Here is a tiny trained network, its code and every weight. The questions are about switching its units off for an input and a class, where a switched-off unit gives its printed mean instead of its output.

import numpy as np


def w(rows, s, z=0):
    codes = np.array(rows[::2]) - 128.0
    scale = np.full(codes.shape[1], s)
    scale[-1] = z or s
    return codes * scale


def f(y):
    return np.maximum(y, 0)


def log_softmax(a):
    a = a - a.max(-1, keepdims=True)
    return a - np.log(np.exp(a).sum(-1, keepdims=True))


def net(x, mask):
    res = np.array(x, float).reshape(1, 7) / 4 @ E
    y = f(res @ A[0][:, :-1].T + A[0][:, -1])
    res = res + np.where(mask, y, B[0][:, -1]) @ B[0][:, :-1]
    return log_softmax(res[-1] @ U[:, :-1].T + U[:, -1])


A, B = {}, {}
E = w([
[122,109,115,130,126,122,78,113,131,96],'x0',
[139,149,131,132,124,117,164,146,135,150],'x1',
[4,184,96,189,121,137,42,206,49,148],'x2',
[82,117,34,103,15,222,157,119,191,162],'x3',
[125,111,136,108,142,154,109,134,124,124],'x4',
[192,179,101,29,110,83,60,75,50,200],'x5',
[124,123,132,122,130,125,125,132,132,133],'x6',
],0.014)
A[0] = w([
[91,167,230,173,180,23,87,206,29,81,181],'n1',
[174,38,106,68,54,127,174,56,227,134,174],'n2',
[120,120,152,148,147,115,163,168,76,158,159],'n3',
[242,60,230,153,216,31,137,61,158,114,218],'n4',
[182,76,164,102,58,104,85,124,210,77,154],'n5',
[140,87,141,45,24,136,191,78,161,73,132],'n6',
[29,209,58,119,60,175,88,194,148,160,25],'n7',
[110,174,183,178,199,84,98,163,32,114,125],'n8',
[195,214,89,12,96,97,47,40,40,243,129],'n9',
[220,109,221,120,122,126,154,49,174,92,234],'n10',
[71,172,227,242,199,178,107,170,152,105,218],'n11',
[147,188,138,56,127,79,87,143,20,170,80],'n12',
[88,60,127,199,159,176,186,136,239,88,228],'n13',
[50,137,47,124,82,156,81,150,184,197,55],'n14',
[201,133,235,93,254,51,147,99,154,60,254],'n15',
[237,128,43,38,104,128,93,74,137,176,116],'n16',
],0.0084,0.0064)
B[0] = w([
[146,88,140,102,206,67,134,190,136,101,210],'n1',
[213,164,83,66,149,146,205,159,167,139,254],'n2',
[99,130,99,152,155,129,132,168,103,103,152],'n3',
[76,151,184,187,82,160,116,65,115,151,241],'n4',
[124,143,130,122,140,149,173,133,147,132,185],'n5',
[188,111,69,65,154,138,144,140,110,122,217],'n6',
[66,107,178,176,49,183,109,74,113,157,199],'n7',
[138,124,175,82,204,96,72,147,108,104,185],'n8',
[95,249,149,52,165,105,71,113,33,180,240],'n9',
[131,160,124,159,35,247,131,92,155,124,231],'n10',
[123,57,97,196,153,91,184,164,134,117,212],'n11',
[122,152,162,90,135,83,59,102,115,131,177],'n12',
[131,151,105,140,99,173,143,233,159,10,239],'n13',
[109,127,144,163,83,180,129,89,115,145,189],'n14',
[2,137,186,205,72,163,128,83,147,141,238],'n15',
[181,138,134,94,155,124,144,57,127,180,221],'n16',
],0.011,0.024)
U = w([
[54,106,138,242,58,183,151,127,166,101,254],'0',
[86,190,185,137,73,152,83,43,67,216,154],'1',
[142,11,130,180,208,33,152,189,139,89,128],'2',
[125,183,149,71,214,45,52,175,80,108,13],'3',
[241,165,70,80,110,169,161,203,189,56,67],'4',
[255,185,64,22,184,122,158,75,122,198,110],'5',
],0.0099,0.0027)

Each question gives the input, the list of numbers given to net, and the class t.
The units are the neurons (one row each of A and B). Each row of codes is followed by its name. A weight is (code - 128) times the scale printed after its matrix; where a second scale follows, it is the last column's (A, B and U).
mask holds one flag per neuron, in row order. A switched-off neuron (its flag False) gives its mean, the last column of its row in B, instead of its output. The means were averaged over made-up inputs and are rounded, as every weight is.
A unit's drop is (log p(t) with every unit on - log p(t) with that unit switched off) / (log p(t) with every unit on - log p(t) with every unit switched off).
The circuit of an input: a set's keep is (log p(t) with only the set's units on - log p(t) with every unit switched off) / (log p(t) with every unit on - log p(t) with every unit switched off). Starting from the 12 units with the biggest drops (on a tie, the unit counted first), units are removed one at a time, each time the one whose removal leaves the highest keep (on an exact tie, the one counted first), for as long as the keep stays at least 0.8.
circuit, biggest first: the units of the circuit, biggest drop first
unit that matters most: the unit with the biggest drop
top k neurons: the k neurons with the biggest drops, biggest first
drop when u is switched off: that unit's drop, to one decimal
input [8,-6,3,-8,-5,1,6], class 3: unit that matters most => n8
input [-6,6,-7,0,8,5,-7], class 1: top 3 neurons => (n15 n4 n10)
input [1,8,-4,0,3,-1,7], class 0: top 3 neurons => (n9 n15 n4)
input [-4,5,0,3,8,-2,4], class 4: top 2 neurons => (n15 n4)
input [-7,8,-6,1,-1,0,0], class 4: top 4 neurons => (n2 n9 n7 n6)
input [1,-6,-1,1,6,-6,1], class 4: top 2 neurons => (n15 n4)
input [-4,6,1,-6,4,-7,-8], class 2: top 3 neurons => (n1 n11 n8)
input [1,5,1,-7,2,-4,4], class 2: top 2 neurons => (n1 n8)
input [2,-8,8,-7,-7,1,-3], class 3: top 2 neurons => (n8 n12)
input [-1,8,0,2,-4,1,-4], class 5: top 2 neurons => (n15 n4)
input [-6,3,8,-4,-8,-1,7], class 2: top 2 neurons => (n11 n9)
input [3,7,2,-8,-2,-3,-6], class 2: drop when n1 is switched off => 0.7
input [-3,5,7,0,5,-4,2], class 2: drop when n1 is switched off => 0.2
input [-5,0,-5,8,2,1,0], class 5: drop when n16 is switched off => 0.6
input [-8,6,2,-7,3,3,-2], class 3: circuit, biggest first => (n1)
input [-5,1,1,-1,7,0,-7], class 2: drop when n9 is switched off => 0.4
